Below is a small trained network, with its code and all its weights. Each question gives an input and a target symbol and asks what happens when units are switched off, that is, made to give their printed mean instead of their output.

import numpy as np


def w(rows, s, z=0):
    codes = np.array(rows[::2]) - 128.0
    scale = np.full(codes.shape[1], s)
    scale[-1] = z or s
    return codes * scale


def norm(h):
    return h / np.sqrt((h * h).mean(-1, keepdims=True) + 1e-5)


def f(y):
    return np.maximum(y, 0)


def softmax(a):
    e = np.exp(a - a.max(-1, keepdims=True))
    return e / e.sum(-1, keepdims=True)


def log_softmax(a):
    a = a - a.max(-1, keepdims=True)
    return a - np.log(np.exp(a).sum(-1, keepdims=True))


def net(x, mask):
    ids = ['γεζλμξσψ'.index(c) for c in x.split()]
    T = len(ids)
    res = E[ids] + P[:T]
    r = norm(res)
    for j in range(2):
        rows = slice(4 * j, 4 * j + 4)
        q, k, v = (r @ M[0][rows].T for M in (Q, K, V))
        z = softmax(np.where(np.tri(T) > 0, q @ k.T / 4**0.5, -1e9)) @ v
        o = O[0][rows]
        res = res + np.where(mask[j], z, o[:, -1]) @ o[:, :-1]
    y = f(norm(res) @ A[0][:, :-1].T + A[0][:, -1])
    res = res + np.where(mask[2:10], y, B[0][:, -1]) @ B[0][:, :-1]
    return log_softmax(norm(res)[-1] @ U[:, :-1].T + U[:, -1])


Q, K, V, O, A, B = {}, {}, {}, {}, {}, {}
E = w([
[185,82,128],'γ',
[2,167,169],'ε',
[156,172,151],'ζ',
[185,120,144],'λ',
[161,101,153],'μ',
[161,102,155],'ξ',
[160,102,155],'σ',
[162,101,153],'ψ',
],0.0089)
P = w([
[170,73,253],'0',
[174,109,230],'1',
[159,113,203],'2',
[149,112,182],'3',
[144,112,167],'4',
[137,112,153],'5',
[134,112,141],'6',
[132,114,129],'7',
[126,116,118],'8',
[120,116,105],'9',
],0.0058)
Q[0] = w([
[177,111,121],'h1',
[74,148,133],'h1',
[95,102,95],'h1',
[158,135,116],'h1',
[180,64,162],'h2',
[164,11,147],'h2',
[109,223,136],'h2',
[93,242,115],'h2',
],0.012)
K[0] = w([
[80,126,148],'h1',
[205,88,94],'h1',
[149,135,201],'h1',
[102,164,124],'h1',
[164,94,33],'h2',
[243,101,1],'h2',
[12,129,238],'h2',
[7,150,254],'h2',
],0.0095)
V[0] = w([
[253,204,49],'h1',
[181,14,99],'h1',
[252,121,64],'h1',
[133,63,112],'h1',
[128,128,128],'h2',
[51,40,184],'h2',
[140,62,67],'h2',
[174,247,165],'h2',
],0.0045)
O[0] = w([
[187,201,223,1],'h1',
[212,97,112,170],'h1',
[210,181,189,90],'h1',
[150,99,116,124],'h1',
[128,128,128,128],'h2',
[46,50,161,236],'h2',
[157,56,174,85],'h2',
[142,254,88,146],'h2',
],0.0047,0.0018)
A[0] = w([
[43,121,36,104],'n1',
[165,132,170,2],'n2',
[7,121,92,206],'n3',
[178,89,115,95],'n4',
[106,86,110,94],'n5',
[52,118,59,112],'n6',
[149,89,152,77],'n7',
[103,155,165,221],'n8',
],0.013,0.0049)
B[0] = w([
[254,163,68,179],'n1',
[206,73,215,162],'n2',
[128,220,222,254],'n3',
[115,212,104,229],'n4',
[87,69,136,173],'n5',
[226,181,162,177],'n6',
[136,194,84,214],'n7',
[83,74,54,234],'n8',
],0.0071,0.005)
U = w([
[166,190,144,156],'γ',
[85,23,58,224],'ε',
[130,211,2,168],'ζ',
[111,111,128,11],'λ',
[3,167,202,206],'μ',
[110,113,131,9],'ξ',
[216,47,230,159],'σ',
[111,116,134,1],'ψ',
],0.0097,0.006)

Each question gives the input, a string of symbols that net reads in full, and the target symbol t.
The units are the heads (4 rows each of Q, K, V and O) and the neurons (one row each of A and B). Each row of codes is followed by its name. A weight is (code - 128) times the scale printed after its matrix; where a second scale follows, it is the last column's (O, A, B and U).
mask holds one flag per unit, heads first, then neurons. A switched-off unit (its flag False) gives its mean, the last column of its rows in O or B, instead of its output. The means were averaged over made-up inputs and are rounded, as every weight is.
A unit's drop is (log p(t) with every unit on - log p(t) with that unit switched off) / (log p(t) with every unit on - log p(t) with every unit switched off).
The circuit of an input: a set's keep is (log p(t) with only the set's units on - log p(t) with every unit switched off) / (log p(t) with every unit on - log p(t) with every unit switched off). Starting from all 10 units, units are removed one at a time, each time the one whose removal leaves the highest keep (on an exact tie, the one counted first), for as long as the keep stays at least 0.8.
circuit, biggest first: the units of the circuit, biggest drop first
most important unit: the unit with the biggest drop
top k neurons: the k neurons with the biggest drops, biggest first
which heads matter: for each layer, one digit per head in row order, 1 if its drop is at least 0.15 and else 0, layers parted by /
input λ σ γ ε ξ ζ μ λ ψ, target ζ: circuit, biggest first : (n3; n4)
input ψ λ λ ε ξ ξ, target μ: circuit, biggest first : (h1; n1)
input ζ σ ζ ζ, target ζ: circuit, biggest first : (n3; n8)
input γ ζ λ γ γ λ λ ζ λ ξ, target σ: most important unit : h1
input ζ γ ζ ζ σ ε ψ λ, target ζ: top 2 neurons : (n3; n4)
input ε λ ξ, target ζ: which heads matter : 11
input ξ ζ ε γ μ μ γ ζ, target ε: top 3 neurons : (n3; n8; n4)
input γ σ ε γ λ γ μ, target ε: top 4 neurons : (n3; n5; n1; n6)
input ζ ζ ψ λ ζ ε λ γ, target ε: top 3 neurons : (n3; n5; n1)
input γ γ ζ ε λ μ, target ζ: which heads matter : 01
input ψ ζ ζ ζ ψ ψ γ ε μ ψ, target μ: top 2 neurons : (n1; n8)
input γ ζ σ ε λ ξ γ ζ σ, target ε: circuit, biggest first : (n3; n1)
input λ ε γ λ σ, target ζ: circuit, biggest first : (n7; h1; n2)
input ψ γ γ ε σ ζ λ ζ ξ, target ζ: which heads matter : 01
input ξ μ ζ λ ε γ ζ γ ε σ, target σ: circuit, biggest first : (h2)
input ε σ γ ξ σ ζ λ, target ζ: which heads matter : 10
input ζ ψ γ γ γ ε μ γ ψ, target ε: which heads matter : 11
input σ ζ ε ζ, target μ: which heads matter : 11
input ζ λ μ ε λ ψ γ ξ, target ε: top 2 neurons : (n3; n5)
input σ γ ζ, target σ: which heads matter : 00
